Below is a small trained network, with its code and all its weights. Each question gives an input and a target symbol and asks what happens when units are switched off, that is, made to give their printed mean instead of their output.

import numpy as np


def w(rows, s, z=0):
    codes = np.array(rows[::2]) - 128.0
    scale = np.full(codes.shape[1], s)
    scale[-1] = z or s
    return codes * scale


def norm(h):
    return h / np.sqrt((h * h).mean(-1, keepdims=True) + 1e-5)


def f(y):
    return np.maximum(y, 0)


def softmax(a):
    e = np.exp(a - a.max(-1, keepdims=True))
    return e / e.sum(-1, keepdims=True)


def log_softmax(a):
    a = a - a.max(-1, keepdims=True)
    return a - np.log(np.exp(a).sum(-1, keepdims=True))


def net(x, mask):
    ids = ['ΛΩαβδμ'.index(c) for c in x.split()]
    T = len(ids)
    res = E[ids] + P[:T]
    q, k, v = (norm(res) @ M[0].T for M in (Q, K, V))
    z = softmax(np.where(np.tri(T) > 0, q @ k.T / 3**0.5, -1e9)) @ v
    res = res + np.where(mask[0], z, O[0][:, -1]) @ O[0][:, :-1]
    y = f(norm(res) @ A[0][:, :-1].T + A[0][:, -1])
    res = res + np.where(mask[1:9], y, B[0][:, -1]) @ B[0][:, :-1]
    return log_softmax(norm(res)[-1] @ U[:, :-1].T + U[:, -1])


Q, K, V, O, A, B = {}, {}, {}, {}, {}, {}
E = w([
[185,221,120,232,105,123,138,157,145,127],'Λ',
[132,133,155,156,108,218,71,155,114,126],'Ω',
[81,219,143,155,176,204,63,89,201,87],'α',
[48,140,159,143,97,126,52,153,171,56],'β',
[59,98,163,129,74,43,230,98,1,148],'δ',
[16,199,165,142,44,204,180,144,70,164],'μ',
],0.0097)
P = w([
[159,123,12,51,89,93,118,116,173,254],'0',
[131,131,91,218,184,143,108,95,72,114],'1',
[164,73,192,156,121,117,177,108,108,23],'2',
[115,185,134,144,55,96,170,177,133,210],'3',
[140,78,141,204,207,87,132,93,58,162],'4',
[157,85,220,151,129,111,177,131,114,29],'5',
[108,109,86,128,114,239,205,182,113,223],'6',
],0.0071)
Q[0] = w([
[83,121,48,136,135,96,61,137,85,180],'H0',
[120,130,168,2,78,136,170,187,190,149],'H0',
[151,166,57,84,142,127,115,140,162,182],'H0',
],0.0074)
K[0] = w([
[115,140,255,198,151,82,151,169,49,67],'H0',
[86,114,134,60,110,186,90,151,144,112],'H0',
[108,160,154,166,150,185,122,124,130,79],'H0',
],0.0095)
V[0] = w([
[109,78,139,166,70,53,130,230,58,129],'H0',
[177,182,147,169,106,1,185,130,143,103],'H0',
[99,111,110,124,153,91,171,2,48,154],'H0',
],0.0053)
O[0] = w([
[70,205,144,49,86,206,28,188,145,87,29],'H0',
[34,110,144,221,43,200,172,96,126,162,6],'H0',
[193,143,180,117,142,87,116,2,168,186,92],'H0',
],0.008,0.0021)
A[0] = w([
[81,168,105,91,94,129,127,141,208,137,65],'N0',
[102,96,150,145,58,156,119,107,149,123,62],'N1',
[131,135,70,119,57,131,145,124,171,182,138],'N2',
[99,69,167,145,117,86,154,92,109,132,176],'N3',
[62,156,92,158,57,180,152,163,95,179,144],'N4',
[163,120,98,2,157,74,124,161,105,122,197],'N5',
[160,186,103,186,152,128,140,134,137,148,250],'N6',
[174,126,53,118,101,80,85,116,116,215,106],'N7',
],0.0094,0.0013)
B[0] = w([
[213,173,165,129,152,89,143,130,53,175,169],'N0',
[99,155,81,210,125,117,132,146,173,172,174],'N1',
[135,136,110,67,218,73,87,247,84,108,167],'N2',
[153,114,106,116,139,173,83,132,163,106,176],'N3',
[171,93,136,79,121,112,105,175,160,146,253],'N4',
[94,191,76,136,93,108,105,166,171,244,190],'N5',
[101,72,133,88,77,143,130,123,133,103,238],'N6',
[100,228,25,76,115,2,35,212,78,188,169],'N7',
],0.0082,0.0072)
U = w([
[63,82,82,144,84,194,155,159,195,170,2],'Λ',
[144,201,91,111,172,98,116,184,110,175,165],'Ω',
[162,97,152,174,193,110,147,109,77,140,219],'α',
[51,154,126,122,113,159,111,145,13,51,137],'β',
[134,165,170,122,80,163,99,62,133,184,201],'δ',
[172,110,187,3,73,148,96,129,160,106,4],'μ',
],0.0066,0.00091)

Each question gives the input, a string of symbols that net reads in full, and the target symbol t.
The units are the heads (3 rows each of Q, K, V and O) and the neurons (one row each of A and B). Each row of codes is followed by its name. A weight is (code - 128) times the scale printed after its matrix; where a second scale follows, it is the last column's (O, A, B and U).
mask holds one flag per unit, heads first, then neurons. A switched-off unit (its flag False) gives its mean, the last column of its rows in O or B, instead of its output. The means were averaged over made-up inputs and are rounded, as every weight is.
A unit's drop is (log p(t) with every unit on - log p(t) with that unit switched off) / (log p(t) with every unit on - log p(t) with every unit switched off).
The circuit of an input: a set's keep is (log p(t) with only the set's units on - log p(t) with every unit switched off) / (log p(t) with every unit on - log p(t) with every unit switched off). Starting from all 9 units, units are removed one at a time, each time the one whose removal leaves the highest keep (on an exact tie, the one counted first), for as long as the keep stays at least 0.8.
units of the circuit, in order: the units of the circuit, biggest drop first
unit that matters most: the unit with the biggest drop
top k neurons: the k neurons with the biggest drops, biggest first
drop when u is switched off: that unit's drop, to one decimal
input μ α δ, target μ: top 2 neurons => N3; N7
input β Λ Ω α α Ω, target β: units of the circuit, in order => H0; N4
input Ω β α Λ α δ δ, target μ: unit that matters most => N4
input α α Λ α, target Λ: units of the circuit, in order => H0; N6
input μ Ω μ β α, target α: top 4 neurons => N4; N5; N7; N3
input Λ α β, target Λ: units of the circuit, in order => H0; N1
input β β δ α, target μ: units of the circuit, in order => N6; N5
input Ω Ω α δ α β, target Ω: top 3 neurons => N5; N6; N4
input α μ δ Λ Ω δ Ω, target μ: units of the circuit, in order => N4; N5
input β δ Λ, target β: units of the circuit, in order => H0; N4; N5
input α α α μ α δ, target α: units of the circuit, in order => H0; N7
input μ Ω Λ, target μ: units of the circuit, in order => H0; N6
input β α δ α, target μ: top 2 neurons => N6; N5
input α Λ μ α μ, target Λ: top 4 neurons => N1; N0; N7; N2
input δ Ω μ, target δ: top neuron => N1
input Ω Ω Ω Ω α μ, target Ω: top 2 neurons => N5; N6
input Ω α α μ Ω δ, target Ω: drop when N5 is switched off => 1.0
input Λ α Ω Ω β, target Λ: drop when N1 is switched off => 0.1
input δ Λ β, target δ: drop when H0 is switched off => 0.8
input δ β μ Λ α, target Λ: top neuron => N1
